Below is a small trained network, with its code and all its weights. Each question gives an input and a class and asks what happens when units are switched off, that is, made to give their printed mean instead of their output.

import numpy as np


def w(rows, s, z=0):
    codes = np.array(rows[::2]) - 128.0
    scale = np.full(codes.shape[1], s)
    scale[-1] = z or s
    return codes * scale


def f(y):
    return y / 2 * (1 + np.tanh(0.7978845608 * (y + 0.044715 * y**3)))


def log_softmax(a):
    a = a - a.max(-1, keepdims=True)
    return a - np.log(np.exp(a).sum(-1, keepdims=True))


def net(x, mask):
    res = np.array(x, float).reshape(1, 5) / 4 @ E
    y = f(res @ A[0][:, :-1].T + A[0][:, -1])
    res = res + np.where(mask, y, B[0][:, -1]) @ B[0][:, :-1]
    return log_softmax(res[-1] @ U[:, :-1].T + U[:, -1])


A, B = {}, {}
E = w([
[31,43,72,51],'x0',
[127,129,128,129],'x1',
[194,57,27,123],'x2',
[87,153,48,255],'x3',
[131,15,210,190],'x4',
],0.0095)
A[0] = w([
[163,117,153,87,34],'N1',
[243,164,153,160,1],'N2',
[71,80,123,117,63],'N3',
[129,47,192,139,43],'N4',
[100,164,66,176,94],'N5',
[201,97,102,142,129],'N6',
[56,158,156,137,104],'N7',
[71,125,92,174,89],'N8',
[169,71,81,154,74],'N9',
[97,94,103,107,111],'N10',
[154,104,96,124,210],'N11',
[125,89,152,163,60],'N12',
[89,145,180,151,117],'N13',
[126,90,167,165,59],'N14',
[147,71,142,153,166],'N15',
[69,123,204,145,125],'N16',
[93,89,118,83,45],'N17',
[155,104,93,126,201],'N18',
[70,117,89,95,89],'N19',
[66,185,152,127,127],'N20',
[74,103,122,90,110],'N21',
[109,147,99,206,69],'N22',
[167,143,142,55,70],'N23',
[210,138,129,147,188],'N24',
[86,176,76,82,73],'N25',
[142,254,88,63,120],'N26',
[92,151,159,139,136],'N27',
[78,148,171,142,42],'N28',
[68,77,78,117,128],'N29',
[133,169,102,104,45],'N30',
],0.012,0.005)
B[0] = w([
[146,75,182,67,148],'N1',
[188,208,189,147,195],'N2',
[202,183,161,175,182],'N3',
[179,95,90,164,206],'N4',
[135,61,188,82,200],'N5',
[110,168,88,68,188],'N6',
[154,152,67,79,172],'N7',
[166,78,241,55,182],'N8',
[154,160,76,46,195],'N9',
[147,190,164,145,181],'N10',
[60,149,88,87,194],'N11',
[218,102,89,164,158],'N12',
[143,155,62,86,174],'N13',
[221,74,76,187,167],'N14',
[136,117,69,155,198],'N15',
[119,133,70,101,198],'N16',
[170,160,168,134,181],'N17',
[77,147,101,85,194],'N18',
[180,172,154,178,192],'N19',
[118,140,79,75,183],'N20',
[203,216,171,179,191],'N21',
[183,77,246,39,195],'N22',
[129,47,185,86,178],'N23',
[106,196,129,145,199],'N24',
[198,87,107,192,197],'N25',
[164,56,85,206,254],'N26',
[119,154,70,79,160],'N27',
[178,132,83,59,153],'N28',
[143,201,160,153,230],'N29',
[254,75,113,189,147],'N30',
],0.0079,0.009)
U = w([
[151,231,170,197,79],'0',
[164,73,72,214,78],'1',
[135,77,204,88,108],'2',
[111,142,119,156,243],'3',
[120,177,53,93,90],'4',
[21,142,118,211,184],'5',
[7,108,156,209,2],'6',
],0.013,0.02)

Each question gives the input, the list of numbers given to net, and the class t.
The units are the neurons (one row each of A and B). Each row of codes is followed by its name. A weight is (code - 128) times the scale printed after its matrix; where a second scale follows, it is the last column's (A, B and U).
mask holds one flag per neuron, in row order. A switched-off neuron (its flag False) gives its mean, the last column of its row in B, instead of its output. The means were averaged over made-up inputs and are rounded, as every weight is.
A unit's drop is (log p(t) with every unit on - log p(t) with that unit switched off) / (log p(t) with every unit on - log p(t) with every unit switched off).
The circuit of an input: a set's keep is (log p(t) with only the set's units on - log p(t) with every unit switched off) / (log p(t) with every unit on - log p(t) with every unit switched off). Starting from the 12 units with the biggest drops (on a tie, the unit counted first), units are removed one at a time, each time the one whose removal leaves the highest keep (on an exact tie, the one counted first), for as long as the keep stays at least 0.8.
units of the circuit, in order: the units of the circuit, biggest drop first
unit that matters most: the unit with the biggest drop
k most important neurons: the k neurons with the biggest drops, biggest first
drop when u is switched off: that unit's drop, to one decimal
input [1,0,-6,-1,-3], class 4: 2 most important neurons : [N20 N7]
input [4,1,-2,2,-4], class 0: units of the circuit, in order : [N19 N21]
input [5,0,-4,6,3], class 2: 2 most important neurons : [N8 N22]
input [8,-1,8,7,-7], class 0: units of the circuit, in order : [N29 N19]
input [-1,2,8,8,4], class 2: units of the circuit, in order : [N22 N8]
input [-6,6,1,-1,-7], class 1: units of the circuit, in order : [N26]
input [-6,7,-1,-7,0], class 2: 3 most important neurons : [N23 N1 N21]
input [-4,6,7,5,3], class 4: units of the circuit, in order : [N9 N6]
input [-5,-1,7,-2,-1], class 4: units of the circuit, in order : [N6 N9]
input [-7,-4,6,4,7], class 0: 2 most important neurons : [N2 N24]
input [-6,5,6,7,1], class 2: 2 most important neurons : [N22 N5]
input [2,-2,-5,2,-7], class 1: 2 most important neurons : [N26 N25]
input [-8,5,8,5,1], class 0: 2 most important neurons : [N2 N24]
input [-3,2,-1,-4,-3], class 2: units of the circuit, in order : [N23]
input [6,-5,4,-7,8], class 1: 2 most important neurons : [N4 N15]
input [-2,-3,7,-5,-7], class 1: 2 most important neurons : [N26 N30]
input [-4,5,6,1,-1], class 4: 2 most important neurons : [N6 N9]
input [7,3,4,7,5], class 0: 2 most important neurons : [N29 N3]
input [-1,1,-4,4,2], class 2: 2 most important neurons : [N22 N8]
input [6,-2,-8,-2,5], class 4: unit that matters most : N16
input [-2,-1,3,4,1], class 2: 2 most important neurons : [N22 N5]
input [4,-3,-2,8,6], class 2: 2 most important neurons : [N8 N22]
input [1,-4,-6,3,-7], class 1: drop when N26 is switched off : 0.5
input [-7,8,8,7,7], class 3: drop when N22 is switched off : 0.2
input [3,-4,-4,8,5], class 2: drop when N8 is switched off : 0.3
input [4,0,-4,-2,-6], class 1: drop when N26 is switched off : 0.4
input [-5,6,7,-4,4], class 4: unit that matters most : N6
